Each row is followed by roughly how far along a hidden order it lies, from 0 to 12. A new part has a new order.
In the rows, 100 means zero.
100 151 91 46 103 81 96 104 109 97 138 91 98 102 84 95 104 99 94 71 175 101 97 91 100 96 112 119 109 92 89 134 97 88 108 109 87 104 97 127 104 105 115 99 99 88 95 107 102 98 94 95 121 92 103 100 105 85 109 100 104 44 133 96 106 49 92 105 98 104 83 117 109 99 107 122 : 0
90 102 94 102 98 108 105 105 106 104 117 82 98 88 121 96 101 89 93 89 127 107 100 132 98 103 110 109 97 95 106 152 103 98 84 102 114 100 101 114 98 102 104 112 102 96 103 107 101 96 91 94 96 105 99 100 87 83 100 100 91 116 121 111 109 61 105 102 97 98 92 101 100 98 83 99 : 9
87 113 92 76 100 100 101 102 103 102 117 94 98 95 107 94 102 93 95 86 139 103 99 109 99 100 110 102 102 99 89 140 100 97 96 104 108 104 97 112 102 100 108 104 101 99 98 108 99 98 94 96 107 101 102 101 106 85 103 98 96 68 121 98 105 58 80 100 97 101 89 110 101 99 97 99 : 11
90 112 93 90 99 104 103 104 104 105 111 91 99 99 109 95 101 90 97 89 127 105 99 107 100 107 100 111 101 99 95 113 99 98 98 103 99 102 99 114 103 101 107 104 100 99 96 106 100 98 95 99 97 101 97 101 104 88 103 96 100 90 117 89 108 68 84 101 99 101 93 106 102 101 102 97 : 12
105 138 97 86 99 98 102 109 108 102 162 76 101 107 100 94 102 94 100 79 183 107 97 108 108 110 104 157 111 95 103 59 101 89 113 107 60 100 101 136 105 107 116 104 96 93 92 94 109 94 90 96 97 99 92 101 89 99 112 97 117 58 126 64 104 72 65 106 98 103 94 108 111 100 115 151 : 6
94 94 89 44 99 87 101 104 107 100 85 92 99 108 119 98 101 95 100 82 130 100 100 84 102 109 98 121 107 99 96 112 94 90 104 102 93 101 103 113 103 107 106 94 93 92 88 100 95 100 99 98 94 78 91 104 120 81 100 91 106 65 105 99 103 74 69 100 102 103 96 116 102 101 113 74 : 8
91 156 98 119 100 120 98 101 105 97 127 95 98 92 89 100 100 93 92 102 90 106 98 130 95 100 112 92 90 93 106 186 102 105 79 102 119 100 99 105 93 97 105 118 107 96 109 110 101 100 93 100 104 114 111 103 81 89 101 101 84 148 141 104 104 72 145 100 97 97 91 95 99 97 86 99 : 11
77 105 88 66 99 94 97 99 106 102 102 99 96 85 114 97 102 97 89 88 112 102 100 116 94 91 111 83 97 96 99 197 98 100 70 102 126 104 98 108 99 99 104 108 102 92 102 117 93 100 96 92 111 98 104 101 105 74 96 100 83 106 118 121 104 57 103 98 98 96 85 110 99 97 75 68 : 5
68 96 93 76 100 80 92 93 100 105 90 113 98 98 94 103 100 106 93 102 70 93 99 90 95 97 102 58 98 104 100 131 97 107 78 97 129 104 96 76 98 96 96 103 102 96 102 115 92 104 105 102 116 99 106 101 124 90 99 99 81 92 79 112 112 94 113 92 101 97 93 104 93 99 88 51 : 12

New part:
67 97 84 45 118 102 94 87 91 96 102 115 97 103 96 111 97 : 10
86 97 93 64 99 89 95 97 94 98 99 101 94 101 102 105 98 : 6
60 96 83 41 128 112 94 81 94 96 103 119 101 104 95 112 97 : 11
103 88 127 104 93 112 104 103 110 103 96 78 102 107 105 87 103 : 3
73 94 93 50 110 104 96 89 94 98 100 106 98 105 96 107 98 : 8
67 98 76 41 116 90 91 95 90 96 104 118 94 99 101 113 98 : 9
100 100 89 89 84 70 95 118 96 102 99 98 91 92 115 99 102 : 3
58 94 91 43 131 123 96 80 97 96 102 117 103 105 92 110 98 : 12
69 91 103 57 118 117 99 87 98 98 100 101 102 109 95 104 99 : 9
110 100 93 105 82 71 96 121 97 103 98 94 91 91 116 96 102 : 2
103 99 101 87 83 81 97 106 95 101 95 94 93 97 108 99 99 : 4
55 94 83 37 134 117 93 85 97 95 105 120 101 104 95 112 99 : 12
121 103 92 117 71 59 97 127 96 104 98 94 91 88 117 94 102 : 0
97 96 101 89 88 84 98 111 98 101 97 92 94 96 110 98 101 : 4
105 102 89 84 82 69 94 111 91 101 97 100 89 92 112 102 99 : 4
88 98 90 66 96 82 94 107 94 99 100 101 92 97 108 104 99 : 5
104 98 102 91 83 84 98 110 97 102 96 93 93 97 109 96 100 : 3
99 99 100 84 87 82 96 104 96 100 95 96 92 97 107 102 99 : 4
124 103 102 122 70 68 100 118 96 104 94 89 92 91 113 93 101 : 1
62 93 92 46 126 118 96 83 97 97 102 113 102 107 91 109 98 : 11
66 98 78 37 122 100 92 87 91 96 103 121 97 101 97 113 98 : 11
99 96 102 87 88 89 97 109 98 101 97 93 94 98 108 98 100 : 4
77 94 92 59 106 97 95 100 95 98 101 103 95 102 103 105 99 : 7
65 96 86 45 121 108 94 85 92 96 101 116 99 104 95 111 97 : 11
124 100 110 122 71 80 101 113 99 104 93 85 95 94 110 91 101 : 1
123 103 96 123 68 61 98 125 96 105 97 90 91 89 116 93 102 : 0
63 92 87 52 117 101 96 102 98 98 105 106 98 103 102 107 100 : 8
67 93 89 50 121 104 95 94 95 97 103 108 98 104 99 107 99 : 9
64 92 88 46 125 112 96 94 98 97 105 109 100 106 98 107 100 : 9
100 97 98 83 90 83 97 111 97 101 98 95 93 97 109 99 100 : 4
106 99 96 92 83 77 96 114 96 102 97 96 92 94 111 99 100 : 3
70 95 91 49 116 99 95 93 93 97 102 108 97 103 99 107 98 : 8
112 94 111 122 82 87 103 128 109 105 99 80 98 96 114 86 106 : 0
58 95 86 41 129 116 95 83 95 96 103 118 102 104 94 112 98 : 12
73 96 89 50 113 104 95 87 92 97 100 109 98 104 97 108 97 : 9
124 100 110 126 69 77 102 120 100 105 94 84 94 94 112 89 102 : 1
91 101 82 63 90 74 92 103 87 98 99 107 90 95 107 108 97 : 6
62 95 89 43 126 115 95 83 95 96 103 118 101 105 93 110 98 : 11
71 96 82 48 112 91 93 101 94 97 104 110 95 100 104 109 99 : 7
65 93 88 41 125 111 95 90 95 97 104 110 101 104 97 109 99 : 10
90 96 96 65 96 91 96 99 94 99 98 99 94 100 105 104 98 : 6
71 94 91 47 120 109 96 87 95 97 102 108 99 105 96 108 98 : 9
70 95 87 49 115 103 95 90 93 97 102 113 98 104 97 109 98 : 9
68 99 79 42 117 99 93 84 88 96 102 119 97 101 97 113 96 : 10
87 95 100 68 96 93 96 102 97 100 98 97 95 101 105 102 99 : 5
69 91 98 54 114 108 97 96 98 98 102 101 99 106 99 104 100 : 8
